Below are the code and all the weights of a small trained network. Each question names an input and a class and asks about switching units off, where a switched-off unit gives its printed mean instead of its output.

import numpy as np


def w(rows, s, z=0):
    codes = np.array(rows[::2]) - 128.0
    scale = np.full(codes.shape[1], s)
    scale[-1] = z or s
    return codes * scale


def norm(h):
    return h / np.sqrt((h * h).mean(-1, keepdims=True) + 1e-5)


def f(y):
    return y / 2 * (1 + np.tanh(0.7978845608 * (y + 0.044715 * y**3)))


def log_softmax(a):
    a = a - a.max(-1, keepdims=True)
    return a - np.log(np.exp(a).sum(-1, keepdims=True))


def net(x, mask):
    res = np.array(x, float).reshape(1, 8) / 4 @ E
    u = 0
    for l in range(4):
        y = f(norm(res) @ A[l][:, :-1].T + A[l][:, -1])
        res = res + np.where(mask[u : u + 4], y, B[l][:, -1]) @ B[l][:, :-1]
        u += 4
    return log_softmax(norm(res)[-1] @ U[:, :-1].T + U[:, -1])


A, B = {}, {}
E = w([
[67,185,142,50,55,65,187,146],'x0',
[45,172,253,83,195,210,48,207],'x1',
[16,102,161,205,77,65,71,99],'x2',
[122,125,127,133,132,112,119,160],'x3',
[135,130,118,120,128,128,122,133],'x4',
[185,180,179,166,181,47,135,103],'x5',
[137,134,126,120,138,127,126,124],'x6',
[80,211,82,180,134,147,162,173],'x7',
],0.0044)
A[0] = w([
[92,68,86,143,146,121,172,89,3],'0.n0',
[95,213,116,218,116,190,206,184,130],'0.n1',
[192,14,210,42,101,104,96,95,81],'0.n2',
[1,99,123,208,108,31,43,120,81],'0.n3',
],0.0052,0.0034)
B[0] = w([
[100,122,146,167,86,56,123,148,109],'0.n0',
[71,69,88,78,213,80,85,72,199],'0.n1',
[1,217,11,149,213,97,112,152,176],'0.n2',
[156,92,150,67,133,153,142,80,252],'0.n3',
],0.008,0.0037)
A[1] = w([
[190,82,98,223,144,162,3,147,9],'1.n0',
[143,114,99,62,145,128,102,154,60],'1.n1',
[81,136,182,46,153,148,112,144,180],'1.n2',
[115,110,80,186,64,125,210,142,134],'1.n3',
],0.0057,0.0011)
B[1] = w([
[71,171,158,166,93,160,247,105,175],'1.n0',
[104,80,102,107,125,153,177,117,157],'1.n1',
[168,118,96,171,80,127,119,133,254],'1.n2',
[127,101,144,163,85,135,57,171,159],'1.n3',
],0.011,0.0036)
A[2] = w([
[167,88,35,178,110,63,194,56,53],'2.n0',
[95,107,105,176,87,111,59,138,84],'2.n1',
[210,222,225,185,217,1,155,100,188],'2.n2',
[149,87,153,89,109,71,178,193,245],'2.n3',
],0.0049,0.0013)
B[2] = w([
[157,177,169,146,140,109,26,166,242],'2.n0',
[143,111,142,120,122,163,111,92,175],'2.n1',
[62,2,103,90,88,164,149,178,254],'2.n2',
[188,160,122,148,134,162,158,110,165],'2.n3',
],0.0085,0.0027)
A[3] = w([
[92,87,209,146,68,130,56,34,126],'3.n0',
[75,172,235,85,156,199,78,202,125],'3.n1',
[70,128,101,90,185,124,95,111,70],'3.n2',
[69,219,145,17,3,40,179,163,6],'3.n3',
],0.0056,0.0022)
B[3] = w([
[197,182,85,50,199,148,180,194,254],'3.n0',
[243,120,87,200,33,5,53,98,171],'3.n1',
[112,75,38,138,172,103,98,110,161],'3.n2',
[124,161,173,255,190,189,204,82,177],'3.n3',
],0.0077,0.0043)
U = w([
[209,133,149,181,33,58,54,146,138],'0',
[94,160,185,211,151,187,218,115,109],'1',
[28,150,86,117,222,89,57,153,67],'2',
[148,99,111,77,135,148,138,140,252],'3',
[201,116,142,2,167,172,147,130,23],'4',
[61,38,154,74,59,158,132,180,103],'5',
[140,122,115,110,156,148,122,163,157],'6',
],0.0076,0.0024)

Each question gives the input, the list of numbers given to net, and the class t.
The units are the neurons (one row each of A and B). Each row of codes is followed by its name. A weight is (code - 128) times the scale printed after its matrix; where a second scale follows, it is the last column's (A, B and U).
mask holds one flag per neuron, layer by layer. A switched-off neuron (its flag False) gives its mean, the last column of its row in B, instead of its output. The means were averaged over made-up inputs and are rounded, as every weight is.
A unit's drop is (log p(t) with every unit on - log p(t) with that unit switched off) / (log p(t) with every unit on - log p(t) with every unit switched off).
The circuit of an input: a set's keep is (log p(t) with only the set's units on - log p(t) with every unit switched off) / (log p(t) with every unit on - log p(t) with every unit switched off). Starting from the 12 units with the biggest drops (on a tie, the unit counted first), units are removed one at a time, each time the one whose removal leaves the highest keep (on an exact tie, the one counted first), for as long as the keep stays at least 0.8.
circuit, biggest first: the units of the circuit, biggest drop first
most important unit: the unit with the biggest drop
k most important neurons: the k neurons with the biggest drops, biggest first
k most important neurons of layer l: the k neurons of layer l with the biggest drops, biggest first
input [6,4,3,3,6,-6,-2,5], class 1: most important unit -> 3.n3
input [6,1,5,-5,-6,-8,-5,-8], class 2: 3 most important neurons -> (0.n2; 1.n0; 2.n2)
input [3,-5,-5,-7,3,-3,5,4], class 0: circuit, biggest first -> (3.n0; 2.n0)
input [1,-7,8,8,4,-5,-3,1], class 4: 4 most important neurons -> (0.n3; 3.n0; 1.n2; 3.n1)
input [-1,8,8,0,1,-8,8,4], class 0: 3 most important neurons -> (3.n1; 2.n2; 0.n2)
input [5,0,6,-6,3,-2,0,3], class 4: 3 most important neurons -> (3.n0; 1.n0; 0.n2)
input [7,2,7,0,2,-4,3,5], class 1: 2 most important neurons -> (3.n3; 2.n2)
input [-6,2,-3,-6,6,4,2,-5], class 1: circuit, biggest first -> (1.n0; 0.n3)
input [2,2,8,-3,6,-7,-4,5], class 4: circuit, biggest first -> (3.n0; 0.n3; 0.n2; 2.n2)
input [7,2,-3,-1,-7,1,0,8], class 2: 3 most important neurons -> (0.n1; 1.n0; 3.n2)
input [-8,-8,-7,-2,6,-1,8,-1], class 0: circuit, biggest first -> (2.n0; 3.n0)
input [-8,-6,3,-1,-2,-1,-5,-6], class 1: circuit, biggest first -> (1.n0; 0.n1)
input [-6,4,8,2,-2,1,1,-7], class 4: 2 most important neurons of layer 3 -> (3.n0; 3.n3)
input [-7,7,-3,3,5,4,0,-5], class 0: most important unit -> 3.n1
input [-1,6,6,8,3,-6,-4,6], class 0: 3 most important neurons -> (3.n1; 2.n2; 0.n2)
input [1,6,-2,7,-6,-3,-5,-7], class 2: 2 most important neurons of layer 1 -> (1.n3; 1.n1)
input [5,5,5,-8,2,6,-6,1], class 3: 3 most important neurons -> (3.n0; 1.n0; 0.n3)
input [4,5,-4,-7,-7,8,1,-6], class 5: 2 most important neurons of layer 2 -> (2.n2; 2.n0)
input [4,-3,8,-8,6,6,4,-4], class 4: circuit, biggest first -> (3.n0; 0.n3)
input [0,-4,-4,6,-8,-7,3,8], class 2: most important unit -> 0.n1
input [-5,-2,-5,0,-4,8,6,-5], class 5: 4 most important neurons -> (2.n2; 3.n0; 0.n1; 0.n3)
input [3,5,-4,-2,2,8,5,6], class 5: 2 most important neurons -> (2.n2; 0.n2)
input [1,-3,5,-2,4,7,6,0], class 5: 2 most important neurons of layer 1 -> (1.n2; 1.n1)
input [7,-4,3,4,-1,3,7,3], class 1: 2 most important neurons -> (3.n3; 1.n2)
